Here is a tiny trained network, its code and every weight. The questions are about switching its units off for an input and a class, where a switched-off unit gives its printed mean instead of its output.

import numpy as np


def w(rows, s, z=0):
    codes = np.array(rows[::2]) - 128.0
    scale = np.full(codes.shape[1], s)
    scale[-1] = z or s
    return codes * scale


def norm(h):
    return h / np.sqrt((h * h).mean(-1, keepdims=True) + 1e-5)


def f(y):
    return y / 2 * (1 + np.tanh(0.7978845608 * (y + 0.044715 * y**3)))


def log_softmax(a):
    a = a - a.max(-1, keepdims=True)
    return a - np.log(np.exp(a).sum(-1, keepdims=True))


def net(x, mask):
    res = np.array(x, float).reshape(1, 4) / 4 @ E
    u = 0
    for l in range(2):
        y = f(norm(res) @ A[l][:, :-1].T + A[l][:, -1])
        res = res + np.where(mask[u : u + 9], y, B[l][:, -1]) @ B[l][:, :-1]
        u += 9
    return log_softmax(norm(res)[-1] @ U[:, :-1].T + U[:, -1])


A, B = {}, {}
E = w([
[26,2,95,161,74],'x0',
[194,92,121,252,173],'x1',
[47,218,35,165,154],'x2',
[210,112,18,93,49],'x3',
],0.00081)
A[0] = w([
[185,98,109,253,158,130],'L0N1',
[130,130,123,121,124,54],'L0N2',
[82,155,148,41,75,62],'L0N3',
[113,123,110,108,147,62],'L0N4',
[104,144,84,117,148,63],'L0N5',
[80,163,151,51,65,7],'L0N6',
[93,136,96,145,107,115],'L0N7',
[115,143,136,114,119,54],'L0N8',
[72,162,138,42,74,22],'L0N9',
],0.0044,0.0019)
B[0] = w([
[140,80,71,104,244,248],'L0N1',
[119,139,111,185,113,77],'L0N2',
[191,82,107,172,205,177],'L0N3',
[132,156,133,174,84,85],'L0N4',
[173,137,178,192,95,102],'L0N5',
[190,42,65,231,254,138],'L0N6',
[160,145,157,98,111,137],'L0N7',
[133,117,134,198,132,83],'L0N8',
[157,94,79,162,235,160],'L0N9',
],0.0028,0.0012)
A[1] = w([
[54,220,33,215,128,175],'L1N1',
[206,110,50,132,57,12],'L1N2',
[57,34,96,218,56,34],'L1N3',
[211,115,66,107,62,112],'L1N4',
[96,60,126,195,92,84],'L1N5',
[228,227,174,159,146,92],'L1N6',
[188,145,88,161,122,144],'L1N7',
[65,139,253,176,185,142],'L1N8',
[196,21,210,79,119,22],'L1N9',
],0.0035,0.0011)
B[1] = w([
[247,104,241,149,96,254],'L1N1',
[36,183,125,203,165,141],'L1N2',
[98,222,176,4,210,144],'L1N3',
[55,157,120,209,112,194],'L1N4',
[159,229,122,70,166,110],'L1N5',
[26,118,134,26,151,189],'L1N6',
[77,123,158,133,156,160],'L1N7',
[83,173,9,208,81,251],'L1N8',
[187,210,175,188,120,233],'L1N9',
],0.0033,0.00093)
U = w([
[171,78,79,146,229,160],'0',
[73,178,154,2,148,157],'1',
[54,163,64,223,78,149],'2',
[236,147,231,159,80,141],'3',
[120,71,108,110,94,108],'4',
[119,73,124,108,68,1],'5',
[122,77,124,110,69,49],'6',
],0.0098,0.0088)

Each question gives the input, the list of numbers given to net, and the class t.
The units are the neurons (one row each of A and B). Each row of codes is followed by its name. A weight is (code - 128) times the scale printed after its matrix; where a second scale follows, it is the last column's (A, B and U).
mask holds one flag per neuron, layer by layer. A switched-off neuron (its flag False) gives its mean, the last column of its row in B, instead of its output. The means were averaged over made-up inputs and are rounded, as every weight is.
A unit's drop is (log p(t) with every unit on - log p(t) with that unit switched off) / (log p(t) with every unit on - log p(t) with every unit switched off).
The circuit of an input: a set's keep is (log p(t) with only the set's units on - log p(t) with every unit switched off) / (log p(t) with every unit on - log p(t) with every unit switched off). Starting from the 12 units with the biggest drops (on a tie, the unit counted first), units are removed one at a time, each time the one whose removal leaves the highest keep (on an exact tie, the one counted first), for as long as the keep stays at least 0.8.
units of the circuit, in order: the units of the circuit, biggest drop first
top k neurons: the k neurons with the biggest drops, biggest first
k most important neurons of layer l: the k neurons of layer l with the biggest drops, biggest first
drop when u is switched off: that unit's drop, to one decimal
input [-8,-8,3,1], class 0: units of the circuit, in order => (L0N6 L0N3)
input [-4,4,6,-2], class 3: 2 most important neurons of layer 1 => (L1N1 L1N3)
input [6,-2,-6,0], class 1: top 3 neurons => (L1N3 L1N1 L1N5)
input [6,0,-2,-8], class 2: units of the circuit, in order => (L1N8)
input [-6,5,5,6], class 1: top 3 neurons => (L1N6 L0N6 L1N8)
input [0,-6,2,6], class 0: top 4 neurons => (L0N6 L0N9 L0N3 L1N8)
input [-8,7,6,-5], class 1: 2 most important neurons of layer 0 => (L0N6 L0N9)
input [4,0,-2,-1], class 1: top 2 neurons => (L1N3 L1N1)
input [8,-4,-8,6], class 1: 4 most important neurons of layer 1 => (L1N3 L1N1 L1N8 L1N5)
input [2,4,-6,-7], class 2: top 2 neurons => (L1N8 L1N1)
input [3,-4,2,4], class 0: top 4 neurons => (L0N6 L0N9 L1N8 L0N3)
input [-4,1,6,5], class 3: top 3 neurons => (L1N1 L1N8 L1N3)
input [5,2,-8,-3], class 3: top 2 neurons => (L1N9 L1N6)
input [-6,2,0,-2], class 1: top neuron => (L1N6)
input [5,-8,8,-8], class 0: top 4 neurons => (L0N6 L0N9 L0N3 L1N4)
input [-7,-7,5,-6], class 0: top 3 neurons => (L0N6 L0N9 L0N3)
input [6,-8,-5,-1], class 0: top 3 neurons => (L0N6 L0N3 L0N9)
input [-5,3,6,-7], class 2: top 2 neurons => (L1N8 L1N3)
input [-8,-2,-3,-1], class 1: 2 most important neurons of layer 1 => (L1N6 L1N1)
input [-4,-4,8,3], class 3: most important neuron of layer 1 => (L1N1)
input [1,-4,3,-7], class 2: drop when L0N1 is switched off => 0.5
input [-3,-3,5,-7], class 2: drop when L0N4 is switched off => 0.0
input [6,-6,-2,4], class 0: drop when L0N6 is switched off => 0.8
